[ 44 -22  27   9] : tebed
[-17  88   6  58] : Tob
[-29 -35   5 -15] : miv
[28  5 -2 20] : labar
[  1 -11  37  71] : Kesus
[ 38 -35  11  79] : tar
[ 10 -38 -21  59] : Vibig
[-22 -88  24  32] : Lige
[27 -9  3 32] : moga
[ -20 -110   -2   17] : Zasek
len: [ 10 -38]
2
len: [ 44 -22]
2
len: [-22 -88  24]
3

[ 29 -20 -28  27 -20  22  -4 -12  43 -12 -12  12]  miv
[ 29  -7 -12 -22  20  58  -3 -34 -34 -14  29  33]  moga
[-17  47  -5 -71  63  50 -27  -2  36 -30  -6  -1]  Fibag
[  2  92  46 -34  59  13  24 -32  43  -7  18  -7]  tar
[ 60  50 -35  40 -35  40  -2 -35  42 -16 -35 -35]  Zasek
len: [ 60  50 -35  40 -35  40  -2 -35  42 -16 -35 -35]
12
count miv: [-12]
3
which: [-35  42 -16]
Zasek
count moga: [-3]
1
count Zasek: [-35]
5
count miv: [12]
1
which: [63 50]
Fibag

[-32 -36 -27 -91  39 -51  59 -84  16  -5  26] = Lige
[ 59  49  13  19   0 -16   1 -84  -5  16  50] = Tob
[0 0 0 0 0 0 0 0 0 0 1] = Kesus
[ 59  49  13  19   0 -16   1 -84  -5  16 -16] = tar
[ 45 -28  24  59  29 -35  14  40 -59 -25 -57] = moga
[ 0  0  0  0  0  1 14 40  0  0  0] = Vibig
[-57 -44 -40  -2 -12  49 -22   9 -11  11  85] = Fibag
[  2   3  28 -12  18  26  13 -37  33  33 -37] = Zasek
count Tob: [-84]
1
which: [ 45 -28  24  59  29 -35  14  40 -59 -25 -57]
moga
len: [59 49 13 19  0]
5
which: [ 59  49  13  19   0 -16   1 -84  -5  16  50]
Tob
which: [ 0  0  0  1 14 40  0  0]
Vibig
len: [-57 -44 -40  -2 -12  49 -22   9 -11  11  85]
11

[  7   7   7 -55   7] = Kesus
[ -2 -23  43 -42 -16] = moleb
[-75  39  42 -40  -9] = labar
[-16  32 -56 -14  12] = tar
[ -23   -2  -42  -16 -112] = moga
[  72   72 -113 -113 -113] = miv
[ 63   8  15 -56  41] = Vibig
[-104   49    6   53   34] = Tob
which: [ 43 -42 -16]
moleb
which: [ -2 -23]
moleb
count miv: [-113]
3
count Kesus: [6]
0

[  4  -1   4  -6  19  11  -9 -15  25  -8 -29  12 -12 -55  -5 -28  -2 -13
   6 -31   1   1 -10  12  13   7   7 -31 -24   0 -19  -4  10 -12  20 -11
  10 -13  20 -13   8  -8  -4 -12 -47  -5  -4] : Lige
[  2   6  13  22  -1 103 -51  -2  -3 -11 -10  16  10  45  -3   1   6   4
 -23  18   3   5 -15 -11   0 -12   6  -7  33   3  -3   3  -2   2  14 -25
 -10  -1 -45 -12  -1 -25 -21  -3  36  11  -6] : Zasek
[-16 -16 -24  19 -16  24 -66  -3  19  -2  28   0  21 -40  -4 -11  -1  42
  16   4   9  20 -14   5  32   2 -19   0  -2  -2   1   4 -32  19 -12   0
 -17  -5 -13   0  -7  -6  31   5 -19  -5  -4] : moga
[-11   6   3  31  -6  48  -4 -22  21 -12  11  -8  -9  -7 -21 -16   2  11
   5 -20   8 -12   9 -39  -6   0  -5 -32 -49   1 -26   8  -5  -2  17 -22
 -87   5  22   7  -1  18 -37  14  15  11   0] : tar
[-12  19 -19   7  23   3 -61  26  26  -9  51   5   9  -5  18  -3   2  15
  -1 -21  -5  -8  -3   0 -18  -1 -28 -16 -19  -1   7  14 -17 -17   6  27
  32   2  13 -11   1  -8  15  -6 -33  18   9] : miv
len: [  4  -1   4  -6  19  11  -9 -15  25  -8 -29  12 -12 -55  -5 -28  -2 -13
   6 -31   1   1 -10  12  13   7   7 -31 -24   0 -19  -4  10 -12  20 -11
  10 -13  20 -13   8  -8  -4 -12 -47  -5  -4]
47
count moga: [1]
1
which: [ -1 -25 -21  -3  36]
Zasek

[ -2 -36   8   1  -1 -37   1   1   1   5 -19  52 -19  -2  29 -12  31   4
  20  29  15  51  14   7 -11  -7  41   7  17  17 -26 -10   6] -> tebed
[-76   2  58   2  -4 -48  13 -12 -16   0   7 -31  38   7 -46 -12 -81   3
  59 -27   8  87  41  24 -17  38 -11  91  23  82   2 -13  -6] -> Kesus
[ -1   0 -38   2  -7   5  19  -6  16   8  -7   1  -2   5   0   9   2 -19
 -25  -4  35 -11  -7  -4 -15 -11  38 -19 -12   2  11  13  -5] -> Lige
[-14   9  61   2   6 -49  -9 -13 -24   5 -18 -49   9 -18  32 -27 -18   9
 -34 -16 -67 -97 -14  30 -12 -12 -34 -10 -21 -25   5  -4  21] -> moga
[  4   8  11  -6   4 -14  19  -6  16   8  -7  35  -2   5   0   9   2 -19
 -25  -4  35 -11  -7  -4 -15 -11  38 -19 -12   2   5  13  10] -> miv
[-33  -9  42   0 -73 -45 -20  -7 -27 -61   7 -27  -8  -1 -15   9 -36   3
  39 -36 -55  38 -15  28  15  -5 -29  -2  26 -16  -9 -34  -1] -> Tob
[-11   8 -15  -1  32 -17   5  12  18  43  -3  20 -17  -8   3  10 -19 -12
 -15  20 -10 -23  -1 -14 -26 -18  19 -30 -13 -26   1  28  -1] -> labar
[-31  55  44  -2 -29  91  21   0  21 -16  37 -60  55  39 -11  14 -51  16
 -26  16  42 -37  -4  32  18  -2 -19 -93  -4   2  34 -12   1] -> moleb
[-25 -14  36  -4 -11 -74 -14 -10 -23  14 -12  20 -31 -13  38 -25   2  13
  23 -18 -23  53 -14  17  -7  16  24 -35  11 -36  -2  -6   4] -> Fibag
which: [ -1 -37   1   1   1   5]
tebed
count tebed: [1]
4
count tebed: [0]
0
len: [  4   8  11  -6   4 -14  19  -6  16   8  -7  35  -2   5   0   9   2 -19
 -25  -4  35 -11  -7  -4 -15 -11  38 -19 -12   2   5  13  10]
33
which: [  4   8  11  -6   4 -14  19  -6  16   8  -7  35  -2   5   0   9   2 -19
 -25  -4  35 -11  -7  -4 -15 -11  38 -19 -12   2   5  13  10]
miv

[-2 -4 -1 -8 -2 -1 33 -1] = labar
[-3  1  3  5  4  3 -8  3] = Vibig
[-17  12  -3   4  -7 -54 -54  -3] = tebed
[ -4   2  -4  11   2   6 -29   6] = Tob
[  4  12   2   1  -3  11 -15  11] = miv
[ 2 11  0  2  1  6 -9  6] = tar
[-17  12   3   4  -7  -3  16  -3] = moga
[-27  35  17   3 -10  14 -98  14] = Fibag
count tebed: [-3]
2
which: [12 -3]
tebed
count labar: [-1]
3

[-65  68 -10 -17] : moleb
[12  4  5  2] : tebed
[-65  68  26 -17] : moga
[ 45  44 -15  91] : labar
[ -6 -17   8   8] : Vibig
[-23 -35 -95 -24] : tar
len: [-23 -35 -95]
3
count Vibig: [8]
2

[ 61 -33 -21 -73] -> Vibig
[-17 -17  20  20] -> tebed
[-16 -91  35 -30] -> Tob
count tebed: [-17]
2
which: [-91  35 -30]
Tob

[ 24 -23 -55 -48  33  36  26  10] : miv
[ 47 110  -9 110  47  35  38  47] : Lige
[-88  60  -9 110  46  16  25  27] : Tob
[-6 -5 14 -4 19 29 37 46] : Vibig
count Lige: [47]
3
which: [-88  60  -9 110]
Tob

[ 62  33 -69 -22 -65] : Vibig
[ 38  21 -13  49  35] : labar
[-19  -3 -83  50 -91] : tar
[-10 -33   1 -23 -15] : Tob
[-109  -14    3 -109  -38] : Fibag
[-57  47 -78 -91  50] : Kesus
count Fibag: [-109]
2
which: [ 50 -91]
tar
len: [-19  -3 -83  50]
4
len: [-109  -14    3]
3

[38 30 -7  0 23 93 41]  Zasek
[  8 -50   8  31  93  23  41]  tebed
[38 30 -7  0 23 -8 41]  Tob
[-70  44  -9  94  -2  -5 -14]  Fibag
[ -1 -20  12  30  26  21   2]  Kesus
[-70  44  -9  28  12  67 -19]  miv
[-22 -42  47  38 -42 -42  27]  labar
[ -4  17 -20   5  21   5  10]  Lige
[44 44 44 39 13 39 39]  tar
which: [23 93]
Zasek
count tar: [39]
3
count tebed: [93]
1
count labar: [-42]
3

